Each row is followed by its class number.
[-192 -229  323  380   90  471  106  123 -738 -234 -310 -195  -45   -9
  -95 -312  -62  307 -209 -285  127  109   36 -230  107  -80   82  352
  -79  654 -226  -54 -270] | 1
[-272  195    0  -45  -64  265  -55   79 -435 -464 -106 -153 -263    4
  105 -146 -213  212 -385  -57 -536 -380   48 -243 -344  380  407 -107
 -672  634   74  -83  185] | 3
[ -46   23   37  226  -72  -85 -245   54  -84  119   70 -140  140 -180
 -119  124 -103   43   53  148   41  121   52 -121  137  262  178  -51
  -66  238   60 -200  -19] | 7
[ 112  102   87   54  -50 -229 -258  100  -80  -15   89  -58  210  -51
 -244  132 -117   71  151   94   67  187  -10 -190   21  147   62   43
   -1  283   96 -104 -101] | 6
[ 190  108 -107  -60 -224  -81  -46 -109  203    3  -12   15  198 -137
   21  430  151    5  165  282 -286  -44  -14  146 -131   34 -126  250
   77 -150 -285  330  -88] | 4
[ -30 -272  -78  165  206  141  -11  -99 -125 -100 -171  -26 -354  -14
  226 -104 -281   76 -285  -62 -171 -545 -134 -218 -232   48  -98  -28
  291 -171   88   96  -80] | 1
[ -33  255 -536 -465 -175  -69 -285  204  -85   89 -174 -116  207  102
   -4 -457 -584   56  112 -247   90 -307  -15  139   -6  264 -216    0
 -247  278  149  241 -446] | 0
[ 122  293 -376  -24 -215   45   25  -22   60 -391 -227  129 -214  249
  -79 -102  148   -5  -15  151 -375 -564  153  274 -491   31 -163 -155
 -164   93 -149  329  186] | 1
[ -22    0  -39  -92  270   50  -38 -194 -252 -104   35 -268  476  372
   89  -10  151  -72  114    6 -122  -65  229  277 -376   37   64 -103
   49  639  -32  228  -72] | 6
[  51   27  110  209 -149 -176 -309   77  -45  144   17 -185   54   14
 -391  -17 -242  172  -24  184  137   -3  -72 -256  225  243   35  -35
  159    9  116 -187  -94] | 4
[-361  117 -100   75  237  210 -399 -386  255  -72   78 -395  487  206
  101  247   57  206  231  103 -178  -24 -214  186 -479   45    9   -5
  243  490  -86  174 -229] | 9
[ -62  111  -29  -68  524  -62 -389 -116   51  396  246 -340  355  306
  369  -96 -182  -59  299 -129   52  118   62  253  211  337  408  -66
 -164  388 -240 -122  -21] | 9
[ -47  101   51  115  124 -127  164  148  348  -27   48  -42  234 -218
  439  370  198   84  255  255  -34  175  477   74 -134   13  128  162
  188 -304  -75 -320 -314] | 9
[  27 -200   53  238  258  333  -82 -219   42  -96  -86 -342  565 -422
   26   69  135   66  152  106  274  400 -116  240   48  -23   -6   64
 -160  582 -467 -512  -55] | 0
[  65 -194  257  303  250  162  279  444  -16 -569   68  305   84 -130
 -173 -259 -346 -222 -165  286   90 -122  -91 -106  277   92   98  135
 -695  -84 -225 -392 -237] | 5
[  37  381 -467  489  215   62 -483 -158   53  233   28 -201 -182 -228
  -74 -124 -105  121  161  295 -171 -137 -252 -302  300  427  -67 -393
  359  110 -311   20  196] | 7
[ 216  119  127 -134 -294 -291  -19   68 -160  110  -74 -113  222  120
 -197   16 -330 -116   62  -37  -38   17   80  -15   24  220   60  103
  -47  -93   72 -101 -263] | 8
[ -37  -73  131  223  114  249  -33 -253  -83   62   30 -112   83  356
   83  -23    8   52   56   52   16   15  -69  111 -267  -28   79  -69
  139  -38 -147    2 -191] | 6
[  54 -183   25  167  133  194   37 -136 -133  -22   15   -1  -95  282
  113   62   55   51 -168  -96 -171 -452   62  146 -408   -2  -23   11
  -35  -32  -68  147 -225] | 7
[ 173  -86  289  161 -135 -200 -132   17 -156   67  -19  -99  295   67
 -126   33  -75   40  117  -25   73    8   90 -125 -210    9  135  249
 -211  193  -32 -148 -299] | 2
[  71   62  118    3  -97 -193 -166    2  -71  120   68 -141  214  -48
  -35   74  -23 -162  148   28  118  185  -25  -74   10   67  176   59
 -351  289    6 -283  -53] | 8
[ 137  -30  216  163 -306 -128   28   18 -323   57  -75   14  169  187
 -402  -95 -111  -35   62   68  170  284  108    5   26   45  232  -11
 -167  180 -153  -98 -183] | 2
[  -6  248  -32 -162   37  -71 -359  227 -209  -30  154 -370  597  477
  313 -200  288 -122  119   14  -81  292  240  -46 -289  101   69   44
 -493  746  148  -94  -90] | 7
[ 110 -357 -207  122 -151  161 -260   35  -82   38   74   28  115   81
 -252 -445 -541  234 -112   31   10 -421 -185   84  -70  190 -279   22
  423 -156 -190  361 -316] | 9
[  30   65   56  200  -82 -143  -84  -42 -264 -137 -202 -207  227  -14
 -153  187   74   -2  -45   85 -185  242   55 -163 -148   99  149    0
  222  428 -118  -44  -71] | 3
[  56  302  -81 -194  293    1 -267 -417   88  460 -216   87  283  468
  475    0 -111 -156  314  -81 -282   16 -259  -13  356  413   16 -193
 -266  -58  -54  319   92] | 12
[-322  469 -182  306  -94   99 -164 -137  127   74  190 -120  -22  217
   44  -75 -253 -325 -207  -13  -86  -39 -148 -197  118  219 -267 -124
  225 -317  115    3   32] | 4
[ -69    0   35  328 -153  141  -24  -53 -438 -387 -103  -43  407 -175
 -230  102  339   48 -279  340 -221  423 -348 -306 -205  132 -123 -313
 -339  899 -179  158  161] | 11
[ 225 -285  169   96  561  282  179    1 -491 -409 -496   80  379 -241
   92 -152  -94  295   34  -89  -95  177   31   90 -156  214  246  -22
 -225  697 -556   93 -472] | 10
[  97  -80  -67  204  111  124    3  -17 -177 -270 -187 -203   49  149
  -49 -169  -95  -42 -268   33 -251 -209  -24   -2 -286   75   -5 -120
  163  -61  -96  -92 -226] | 10
[ 151  -32  134  -18  119 -248 -128 -229  -11  130 -233   23  385   33
   26  -80 -387  -55   24 -126  -85  -35 -145 -336   91  166  -72  120
   89  -85   87   53 -220] | 2
[  71   70  149  152   18 -188 -244  109  -57 -254 -141 -209  339  143
  -39   41 -111  172  -73  160 -194  115  -44 -297 -127  220  128   11
 -143  366   34 -294  -90] | 1
[ 232   37  295  -86   -2 -168 -132 -162   22  -28   45   16  326  -52
 -206  256   37  130  183  242 -179  242  -36  -85  -50  137  130   84
  -51   41 -110   -2   -5] | 12
[  17  129  -12 -348  -16  210 -183 -290  245  -64  217 -312  600  429
  140  209   35   -7  405  171 -264 -112 -152  501 -520   35 -129   85
   10  270  -73  282 -110] | 3
[ -72   28  -80   96 -157  -15   22 -115  -37    3   41  186 -224  118
 -129  -19    8 -106  -85 -109 -162 -310 -109  -30  198  103   48  -12
  132 -103 -151  275  247] | 11
[ -52  -48   77  144   91  147  -89 -330 -163  104  -72 -168   57  324
    4 -178 -190   45    0   47   54 -201  329  176 -226   71   76   -8
  315 -121   14   -5  -77] | 6
[ -89  284 -131 -194 -104 -251  -20  166 -194   53  124   15 -341  233
   -1 -257  130 -281 -168 -137  -40 -102    1 -247   88  247  223 -287
 -298  162   55  139  305] | 9
[ -64   95  255   68   12  -43   82   -5  -72   10 -195   85   -6   11
   41   68  282  129  -21   43  227 -163  327 -162  220  222    0  107
 -290  209   -2  -43  155] | 3
[ 434 -151  296 -160  104  184  111 -500  129   58  -96  374   35   61
  255  554  256  262  489 -133 -121 -119  -28 -151 -281  242  -77    8
   24 -239 -240 -248 -247] | 9
[ -85  147  198   82 -263 -200  -10  158 -277   70 -112  140 -248  188
  -37 -449  -42 -153  -76 -231  327   48    9 -315   77  239  245 -127
 -232  223  -69   17  193] | 3
[ 144  224  199  -48   75 -259 -388  -85  -47  -32 -126 -133  544    0
 -260   61   -6 -139  105  117 -136  160  -71 -128 -192  312  171  103
 -425  278  -35   13 -276] | 9
[ 118    1  162  303  251   64  -34  -58 -163  -54 -144 -124  -35  447
  203 -159 -207   56 -181  -42 -119 -148  -23  -91 -234  197  112  -73
   73 -147 -196 -257 -248] | 11
[ 146   -2  154  103 -334 -229  148  506 -353 -170 -185   48   70  336
 -319 -113  -58 -235 -283  -63  -53 -110 -251  -27  172  249   75  -60
 -479  200  -50  237 -141] | 0
[ -37 -268 -216  163   83  343    2 -192 -175  211   30  -15 -140  -18
  286  -42 -220    8   -6   26  -51 -499    3  102 -136  -71 -184   72
   20 -168   26  170 -257] | 6
[ 357   11  170  -97   96  163  -37 -221 -131 -151 -214  446 -123 -135
  163    9  119  -62 -137  148  -83  -67  123 -296  -84  397  100  119
 -811 -173 -378  -64    1] | 2
[  25   29   33   11  209  -70 -276 -220   31    9   54 -125  355 -158
  -59  115 -151  121  163  124 -203  120 -173 -170  -91  107  122  -33
   93  237   -6  -28 -168] | 8
[ 264  304    2  -53  234 -333   91  661  -65 -267  -62  212  222 -307
  167    6 -116  213   38  147 -630 -449   15 -514    2  399   41  -21
 -788   68  218  121 -508] | 5
[  72 -100   78  143 -485   58  111  216 -217 -170  100  507 -465   44
 -313   45   50  -75   43  239  122  178  -20  -63 -145  -39  146 -228
 -224 -139   48   41    1] | 1
[-113 -102  -66   83 -128   21 -107  -24  -30   62  -41  262 -249  393
   60 -179 -173  -10 -165 -169   -2  -89 -210  -87  -54  238  287 -338
  -88  -44  -45  159   -3] | 2
[ 435  344  -39  -90   43  -65 -474  291   59  -89  -39 -499  799  293
 -158 -396 -345  140   36  199 -186  202 -218   42 -188   97 -539  165
 -328  199   84 -196 -355] | 9
[ -72 -135   90  134 -162   64   21   21 -331  100   66  -78  -64   96
   14   44    0 -171 -181 -101   42 -179   59  136 -199  -40   43   99
 -280  109   49  143 -128] | 0
[-430 -285 -335   41  110  306  -34  -54   86 -301 -418  115 -525 -245
  362  111 -414  236  -10   93    0 -166 -432 -375 -151  408  384 -570
  291  208  132 -271 -131] | 7
[ 279 -216  134   36   87  298  381  289   25  -10 -162  125 -109 -187
  121  -17 -114   93 -126  165  128  -55   26   35  317 -134 -399  332
  -86 -756  -40 -167 -461] | 1
[-153    9   30  -30 -315  -55   70   44 -226   97  135 -231 -208   95
 -227  -58  -34  152 -334  182  154 -125  -86  -60   -8  178  129 -201
 -273  229  -75  103  111] | 4
[-324  105  187 -183  199  242  138 -319   -5  -15  257 -167  484    6
  316  172  253 -270  263   65   84  371  135  257 -121   -8  287   16
 -396  370 -129 -106   -6] | 0
[ 114   78  222  -12 -308 -141  -90   81 -143    1   74    6  167  -80
 -317 -193 -149   89  -85  155  -89   65  103 -183   20   75   37   94
 -211  -60  142    0   41] | 4
[ 241   96  211  -34 -168 -133 -108 -154 -111  134   19 -101  286   37
 -267  335   23   42  277  122  -21  139   59  151 -222   53  119  100
 -259  216  -75 -109 -241] | 3
[  79 -390 -102 -161 -173  -95  185 -207  206  188   -5  316  -15  -99
  230  -43 -177  -85 -188  -68  179 -220  180  214 -396 -354 -239  162
   78 -771  114  166 -412] | 10
[  60  -75  121   -7 -106  -76 -351  -60 -134  148  -70  -73  152  -89
 -307  -71  -99   59  -19   77  -88   64   -9 -177   76  193  127   45
   63  -61  146   85  -86] | 5
[  25 -173  -34  208   63   45 -155 -111  -57   88   88  -98  -48  -53
   -3  -87   -2  -84 -177   73 -117  -78  -69  -64 -210 -173   13   28
    7 -145  -23  -18  -74] | 5
[ 366  442  204 -437  152  -57 -114  279  -68 -469   52   54  -34 -199
  102  464  363   37 -177  -69 -308  387 -253 -303 -185  463  -80    3
 -816  577 -142  -53  322] | 5
[ 174   48  300  -91 -252 -254  -12   39  -32 -131  -95  -32  353  137
 -383   79 -234  163   42  179   43  103   70    6 -117   56   16  151
 -166  123   60 -124 -177] | 3
[ 148  180 -112  186  398  149 -366 -120   91   38  135 -205  372  547
  266  -56 -104 -272  444  -30  -55  189 -616   -1 -416  275    6 -426
  162  320 -258   -3 -406] | 2
[ -92 -234   40  -49  322  159 -368 -489  235  552  486 -161  433  256
  366   60 -294 -245  666 -105  215 -350    5  108  253    9   46  152
  -72  -99  261 -463 -174] | 0
[-239  -49   -7  510 -153  422  535  -89 -406 -413 -431   83 -316  -93
 -123  298  419  -68   59  325 -118   17  117   89 -235 -116 -109 -262
  750  232 -162  406   70] | 3
[-279  -41 -325 -130   88  395  211  -50  126 -571 -537 -476  -26 -250
  -22 -163 -592  127 -290  143  -56 -273 -303  313 -121  314 -232 -156
  752  107 -203  127   12] | 1
[ 166  157  191  174  -21   -7   -2  213 -237 -304  -41 -258  171  -47
 -130  121   57   53  -70  255 -157  270   14 -271   -4   17  -92  165
  -91  331  -41 -259    7] | 4
[ 110  200   83  147  297  -21 -261   72  270  122  130 -119  386 -321
  104  -23 -221 -220  284  101   26  -18 -136 -122  118  139 -225  318
   99 -309   22   37 -337] | 2
[   1   79  133   14  112  -88 -231  -77  -42   -8  142  -45  119 -167
  -68  -99 -143    1 -114  147  -15  -15  109 -219   50  224  117   58
 -234  -70   47  -98    7] | 10
[-211  -95  165  429   68  767  199 -362 -569   41 -473 -262  238 -158
  163  168  -66  158  409  226 -366  -97  -32  237  217  208  343    8
 -434  618 -293  -27 -145] | 4
[   2 -292  -73  198  237 -104  -15 -406   -6  203  135  172  119  -67
  195   68  286    3  188  129  145 -318  307  114 -409  144  289 -293
  193  167 -379  206 -169] | 8
[-267 -347 -240  153  322  464 -208 -104  214 -269  148 -577  152 -519
  230  311 -543  283 -157  200 -158   76 -594  118 -681  313   40 -379
  830  159  -54 -218 -475] | 7
[-163  -84  271  215   54 -111  230  -69 -182  -94   -8   18 -181  112
 -111   -4  326  -78 -378  160  140  223  166 -182   29  -64  333 -119
   39   58 -182  -48  222] | 3
[ 156  336  165   31  390 -114  -35   82  313 -196  -20 -533  839  155
  315  232 -224    1   57 -149 -223  377 -489   -2 -336   34 -304  120
  -41  320  -80 -286 -444] | 2
[ -76  126  -87  -72 -194 -105  -34  217 -263   48   69   21 -217  163
  -54 -275   25  -58 -170  -42   32 -188  166 -122   -8  202  164  -44
 -300   87  -88  230  -43] | 5
[  79 -244   -8  172  351   79   23 -267   56   41 -289 -129  -54   -8
  195  -59   64    1 -238    6   16 -327 -224 -231 -129   62  -65  -83
  143 -153 -174  -31 -157] | 2
[-137  136  284 -236  250  -75 -163   57   44   -2  314  -92  574   87
  537  158   84 -182  199  -46 -123  265  329  -29 -162  429  381   80
 -252  275  124   -5  -64] | 2
[ 195  233 -329  294 -326 -129   24   27  -62  169   50   72 -619 -156
 -158   75 -390  239  -18   99  -65 -150   83  -22    3   18 -376 -309
  587 -246  113   12  351] | 7
[-155  345   16 -298  -72  223   58  -88 -197 -285 -264 -336  -62 -234
   39   31 -476  164    6 -227    5  -30 -177 -202    8  556  -11 -100
 -100  510   75 -332  125] | 6
[  41  103  138  121 -163 -201 -189  110 -158  292  173   12  101  158
 -224  -63  -35   83   92   77 -123   28  231  -49  426  126  174  109
  -24  -73   72  134  100] | 12
[ 101  353  240 -153  108 -190 -263 -351 -282  142  -15 -622  373  435
  -88   10 -256  320  -59 -141 -116  169  268 -120 -467  264 -119  104
  731  196   33  156 -199] | 2
